Here is a tiny trained network, its code and every weight. The questions are about switching its units off for an input and a class, where a switched-off unit gives its printed mean instead of its output.

import numpy as np


def w(rows, s, z=0):
    codes = np.array(rows[::2]) - 128.0
    scale = np.full(codes.shape[1], s)
    scale[-1] = z or s
    return codes * scale


def f(y):
    return np.maximum(y, 0)


def log_softmax(a):
    a = a - a.max(-1, keepdims=True)
    return a - np.log(np.exp(a).sum(-1, keepdims=True))


def net(x, mask):
    res = np.array(x, float).reshape(1, 7) / 4 @ E
    y = f(res @ A[0][:, :-1].T + A[0][:, -1])
    res = res + np.where(mask, y, B[0][:, -1]) @ B[0][:, :-1]
    return log_softmax(res[-1] @ U[:, :-1].T + U[:, -1])


A, B = {}, {}
E = w([
[99,115,116,95,152,39,203,216,254,169,138,112],'x0',
[108,142,194,54,206,43,7,30,191,150,52,129],'x1',
[132,137,136,122,120,127,150,123,125,115,115,130],'x2',
[95,165,86,59,208,107,157,90,95,29,232,89],'x3',
[63,33,96,54,102,192,170,61,165,149,140,224],'x4',
[108,135,128,136,125,118,129,126,112,141,136,132],'x5',
[104,198,22,207,194,127,127,117,188,69,40,199],'x6',
],0.0072)
A[0] = w([
[82,123,91,101,151,16,233,248,223,173,132,117,126],'n1',
[167,148,117,172,95,225,84,65,34,53,102,152,116],'n2',
[147,138,61,176,83,186,187,193,111,112,170,144,42],'n3',
[73,201,2,251,195,164,147,126,188,51,40,206,18],'n4',
[207,221,163,228,147,62,96,211,94,108,116,29,65],'n5',
[164,105,129,125,77,170,179,200,80,136,192,115,96],'n6',
[79,160,71,87,211,119,171,102,107,23,217,97,52],'n7',
[52,50,83,92,98,187,177,77,145,150,132,241,67],'n8',
[127,103,124,188,62,148,114,154,149,181,26,144,2],'n9',
[159,108,157,197,90,143,132,166,144,209,49,176,75],'n10',
[137,139,60,188,96,188,197,198,109,100,165,144,9],'n11',
],0.0057,0.002)
B[0] = w([
[176,46,186,235,164,103,144,128,42,77,159,226,230],'n1',
[160,45,153,232,172,110,153,120,74,83,164,196,217],'n2',
[90,204,177,95,184,91,60,79,194,144,60,166,202],'n3',
[39,68,240,111,101,217,148,142,198,157,226,2,254],'n4',
[226,178,21,74,143,196,232,70,182,228,176,166,210],'n5',
[69,181,209,103,145,101,71,87,176,159,96,102,200],'n6',
[134,120,42,53,25,53,79,222,53,31,69,90,215],'n7',
[194,152,35,83,151,173,208,87,171,174,135,143,217],'n8',
[116,118,34,95,81,75,92,192,80,76,83,111,184],'n9',
[119,121,73,66,50,86,83,222,50,47,97,61,194],'n10',
[101,191,159,97,181,61,35,90,193,148,54,158,203],'n11',
],0.0061,0.0095)
U = w([
[115,123,29,90,31,89,91,213,83,43,88,76,49],'0',
[85,177,186,100,232,77,29,71,188,156,43,152,141],'1',
[184,143,2,109,148,191,232,101,153,207,159,148,78],'2',
[70,86,253,124,77,186,148,157,140,158,209,3,255],'3',
[153,70,173,250,176,117,150,140,75,67,153,229,126],'4',
],0.008,0.0017)

Each question gives the input, the list of numbers given to net, and the class t.
The units are the neurons (one row each of A and B). Each row of codes is followed by its name. A weight is (code - 128) times the scale printed after its matrix; where a second scale follows, it is the last column's (A, B and U).
mask holds one flag per neuron, in row order. A switched-off neuron (its flag False) gives its mean, the last column of its row in B, instead of its output. The means were averaged over made-up inputs and are rounded, as every weight is.
A unit's drop is (log p(t) with every unit on - log p(t) with that unit switched off) / (log p(t) with every unit on - log p(t) with every unit switched off).
The circuit of an input: a set's keep is (log p(t) with only the set's units on - log p(t) with every unit switched off) / (log p(t) with every unit on - log p(t) with every unit switched off). Starting from all 11 units, units are removed one at a time, each time the one whose removal leaves the highest keep (on an exact tie, the one counted first), for as long as the keep stays at least 0.8.
units of the circuit, in order: the units of the circuit, biggest drop first
most important unit: the unit with the biggest drop
top k neurons: the k neurons with the biggest drops, biggest first
drop of u: that unit's drop, to one decimal
input [-2,-1,6,-6,6,-7,-4], class 0: units of the circuit, in order -> (n10 n4)
input [-8,-3,-1,3,1,-3,-3], class 4: units of the circuit, in order -> (n2)
input [-5,3,-6,-7,1,8,-7], class 0: top 2 neurons -> (n4 n10)
input [-3,-2,8,-4,6,-3,-2], class 2: top 2 neurons -> (n8 n7)
input [5,-6,-8,4,-5,-1,1], class 1: units of the circuit, in order -> (n11 n3)
input [8,-1,-6,-2,-7,-7,-4], class 4: top 2 neurons -> (n1 n8)
input [2,-7,7,-6,-1,1,0], class 1: units of the circuit, in order -> (n3 n11)
input [-3,0,8,-8,-2,1,-8], class 0: top 3 neurons -> (n4 n10 n9)
input [-5,-1,-8,4,0,-1,-2], class 4: top 4 neurons -> (n4 n2 n10 n9)
input [6,1,7,6,6,2,-1], class 0: top 3 neurons -> (n7 n5 n2)
input [3,-3,6,-2,-4,2,1], class 2: top 4 neurons -> (n5 n2 n7 n4)
input [7,-2,6,5,2,6,-5], class 4: top 3 neurons -> (n1 n4 n10)
input [-7,3,1,6,-3,0,0], class 4: top 2 neurons -> (n2 n10)
input [6,5,2,3,6,5,5], class 2: most important unit -> n8
input [6,-1,-1,5,-1,-7,-1], class 4: top 4 neurons -> (n1 n10 n9 n4)
input [2,-5,3,-8,-6,2,-7], class 0: top 3 neurons -> (n10 n4 n9)
input [3,-1,4,-4,-4,-2,6], class 3: top 2 neurons -> (n4 n7)
input [-1,2,4,3,1,7,0], class 0: drop of n5 -> 0.3
input [6,6,-8,-5,8,6,8], class 2: drop of n4 -> -0.1
input [8,2,4,-8,7,-5,-7], class 0: drop of n2 -> 0.1
input [-3,-2,8,6,1,7,8], class 3: most important unit -> n4
